Below are the code and all the weights of a small trained network. Each question names an input and a target symbol and asks about switching units off, where a switched-off unit gives its printed mean instead of its output.

import numpy as np


def w(rows, s, z=0):
    codes = np.array(rows[::2]) - 128.0
    scale = np.full(codes.shape[1], s)
    scale[-1] = z or s
    return codes * scale


def norm(h):
    return h / np.sqrt((h * h).mean(-1, keepdims=True) + 1e-5)


def f(y):
    return np.maximum(y, 0)


def softmax(a):
    e = np.exp(a - a.max(-1, keepdims=True))
    return e / e.sum(-1, keepdims=True)


def log_softmax(a):
    a = a - a.max(-1, keepdims=True)
    return a - np.log(np.exp(a).sum(-1, keepdims=True))


def net(x, mask):
    ids = ['αγδεζθλμπστψω'.index(c) for c in x.split()]
    T = len(ids)
    res = E[ids] + P[:T]
    r = norm(res)
    for j in range(2):
        rows = slice(4 * j, 4 * j + 4)
        q, k, v = (r @ M[0][rows].T for M in (Q, K, V))
        z = softmax(np.where(np.tri(T) > 0, q @ k.T / 4**0.5, -1e9)) @ v
        o = O[0][rows]
        res = res + np.where(mask[j], z, o[:, -1]) @ o[:, :-1]
    y = f(norm(res) @ A[0][:, :-1].T + A[0][:, -1])
    res = res + np.where(mask[2:14], y, B[0][:, -1]) @ B[0][:, :-1]
    return log_softmax(norm(res)[-1] @ U[:, :-1].T + U[:, -1])


Q, K, V, O, A, B = {}, {}, {}, {}, {}, {}
E = w([
[143,146,107],'α',
[127,184,108],'γ',
[132,189,102],'δ',
[124,180,115],'ε',
[156,81,132],'ζ',
[162,80,128],'θ',
[153,120,117],'λ',
[126,163,113],'μ',
[55,12,80],'π',
[158,75,134],'σ',
[144,184,94],'τ',
[55,28,107],'ψ',
[102,119,194],'ω',
],0.012)
P = w([
[102,137,99],'0',
[171,197,25],'1',
[2,235,158],'2',
[139,88,122],'3',
[195,189,30],'4',
[40,184,169],'5',
[154,68,130],'6',
[216,166,29],'7',
[58,175,174],'8',
[153,61,132],'9',
],0.0053)
Q[0] = w([
[182,169,154],'head 0',
[10,117,145],'head 0',
[123,68,30],'head 0',
[64,182,251],'head 0',
[136,227,139],'head 1',
[79,88,38],'head 1',
[223,219,138],'head 1',
[215,118,167],'head 1',
],0.013)
K[0] = w([
[124,50,114],'head 0',
[180,185,143],'head 0',
[73,154,48],'head 0',
[222,158,252],'head 0',
[123,231,96],'head 1',
[202,89,198],'head 1',
[177,198,25],'head 1',
[134,98,49],'head 1',
],0.013)
V[0] = w([
[156,189,64],'head 0',
[69,118,23],'head 0',
[134,127,112],'head 0',
[69,92,113],'head 0',
[163,121,184],'head 1',
[171,203,101],'head 1',
[5,3,6],'head 1',
[184,136,195],'head 1',
],0.0052)
O[0] = w([
[235,173,172,196],'head 0',
[162,113,211,217],'head 0',
[136,118,128,134],'head 0',
[71,101,141,143],'head 0',
[83,142,107,58],'head 1',
[211,172,178,249],'head 1',
[113,1,72,112],'head 1',
[89,156,111,65],'head 1',
],0.0076,0.0019)
A[0] = w([
[86,66,255,133],'neuron 0',
[137,37,109,82],'neuron 1',
[61,133,119,108],'neuron 2',
[136,98,99,93],'neuron 3',
[157,88,208,77],'neuron 4',
[100,133,235,106],'neuron 5',
[29,116,219,3],'neuron 6',
[128,126,129,114],'neuron 7',
[87,175,145,84],'neuron 8',
[92,63,146,92],'neuron 9',
[210,67,7,110],'neuron 10',
[87,159,49,53],'neuron 11',
],0.012,0.0061)
B[0] = w([
[82,156,228,254],'neuron 0',
[87,68,178,248],'neuron 1',
[134,170,74,186],'neuron 2',
[94,104,128,161],'neuron 3',
[103,65,55,184],'neuron 4',
[76,73,157,210],'neuron 5',
[153,221,2,177],'neuron 6',
[134,127,124,128],'neuron 7',
[157,95,164,181],'neuron 8',
[148,112,197,229],'neuron 9',
[172,224,6,253],'neuron 10',
[40,153,150,143],'neuron 11',
],0.024,0.0033)
U = w([
[171,122,87,43],'α',
[156,134,148,76],'γ',
[152,165,116,97],'δ',
[159,130,172,126],'ε',
[122,118,116,66],'ζ',
[120,131,71,93],'θ',
[147,139,85,40],'λ',
[248,24,135,99],'μ',
[88,79,172,183],'π',
[107,105,118,157],'σ',
[173,146,129,202],'τ',
[124,104,178,253],'ψ',
[27,251,105,83],'ω',
],0.013,0.0051)

Each question gives the input, a string of symbols that net reads in full, and the target symbol t.
The units are the heads (4 rows each of Q, K, V and O) and the neurons (one row each of A and B). Each row of codes is followed by its name. A weight is (code - 128) times the scale printed after its matrix; where a second scale follows, it is the last column's (O, A, B and U).
mask holds one flag per unit, heads first, then neurons. A switched-off unit (its flag False) gives its mean, the last column of its rows in O or B, instead of its output. The means were averaged over made-up inputs and are rounded, as every weight is.
A unit's drop is (log p(t) with every unit on - log p(t) with that unit switched off) / (log p(t) with every unit on - log p(t) with every unit switched off).
The circuit of an input: a set's keep is (log p(t) with only the set's units on - log p(t) with every unit switched off) / (log p(t) with every unit on - log p(t) with every unit switched off). Starting from the 12 units with the biggest drops (on a tie, the unit counted first), units are removed one at a time, each time the one whose removal leaves the highest keep (on an exact tie, the one counted first), for as long as the keep stays at least 0.8.
circuit, biggest first: the units of the circuit, biggest drop first
unit that matters most: the unit with the biggest drop
k most important neurons: the k neurons with the biggest drops, biggest first
heads that matter: for each layer, one digit per head in row order, 1 if its drop is at least 0.15 and else 0, layers parted by /
drop of u: that unit's drop, to one decimal
input ε ε μ, target ψ: heads that matter => 00
input σ τ τ ω ω γ ω ε ψ ε, target ψ: unit that matters most => head 1
input ε δ θ ε γ π θ π ω μ, target π: heads that matter => 10
input π π α π γ ω, target ω: heads that matter => 10
input α μ ε γ σ ω π θ ω λ, target π: 3 most important neurons => [neuron 1; neuron 0; neuron 9]
input μ ψ ψ π ε λ μ μ ω τ, target π: circuit, biggest first => [head 0; neuron 10]
input ε μ μ μ ω θ, target ω: heads that matter => 11
input π μ μ ζ σ π ω ω σ, target ω: heads that matter => 10
input ε ω μ ε λ τ τ ω ζ, target ω: heads that matter => 11
input ω θ ζ ω μ π, target ω: heads that matter => 01
input δ σ σ ε μ π δ, target π: circuit, biggest first => [neuron 10; head 0]
input θ ω τ θ ω σ, target ω: heads that matter => 11
input ω σ μ ε π ζ ζ α μ, target ψ: 2 most important neurons => [neuron 10; neuron 8]
input ω σ ζ ω ζ ε μ, target μ: circuit, biggest first => [neuron 0; head 1; neuron 10]
input δ λ μ τ μ θ μ μ γ, target ψ: 2 most important neurons => [neuron 10; neuron 8]
input μ π ω λ, target π: 3 most important neurons => [neuron 1; neuron 0; neuron 4]
input μ μ ω ω μ ψ, target ω: unit that matters most => neuron 6
input θ σ δ μ τ τ σ δ π θ, target π: 2 most important neurons => [neuron 1; neuron 0]
input ψ μ ω μ ζ α, target ψ: 3 most important neurons => [neuron 10; neuron 5; neuron 6]
input ψ ζ α ε, target ψ: 2 most important neurons => [neuron 10; neuron 5]
input τ μ δ λ δ ε ω, target ω: heads that matter => 11
input ζ α π ω ω ψ, target ω: heads that matter => 01
input σ ε ψ π π μ θ, target π: most important neuron => [neuron 0]
input μ λ μ α μ α, target ψ: 2 most important neurons => [neuron 10; neuron 5]
input ε μ μ μ θ ζ μ, target μ: drop of neuron 10 => 0.3
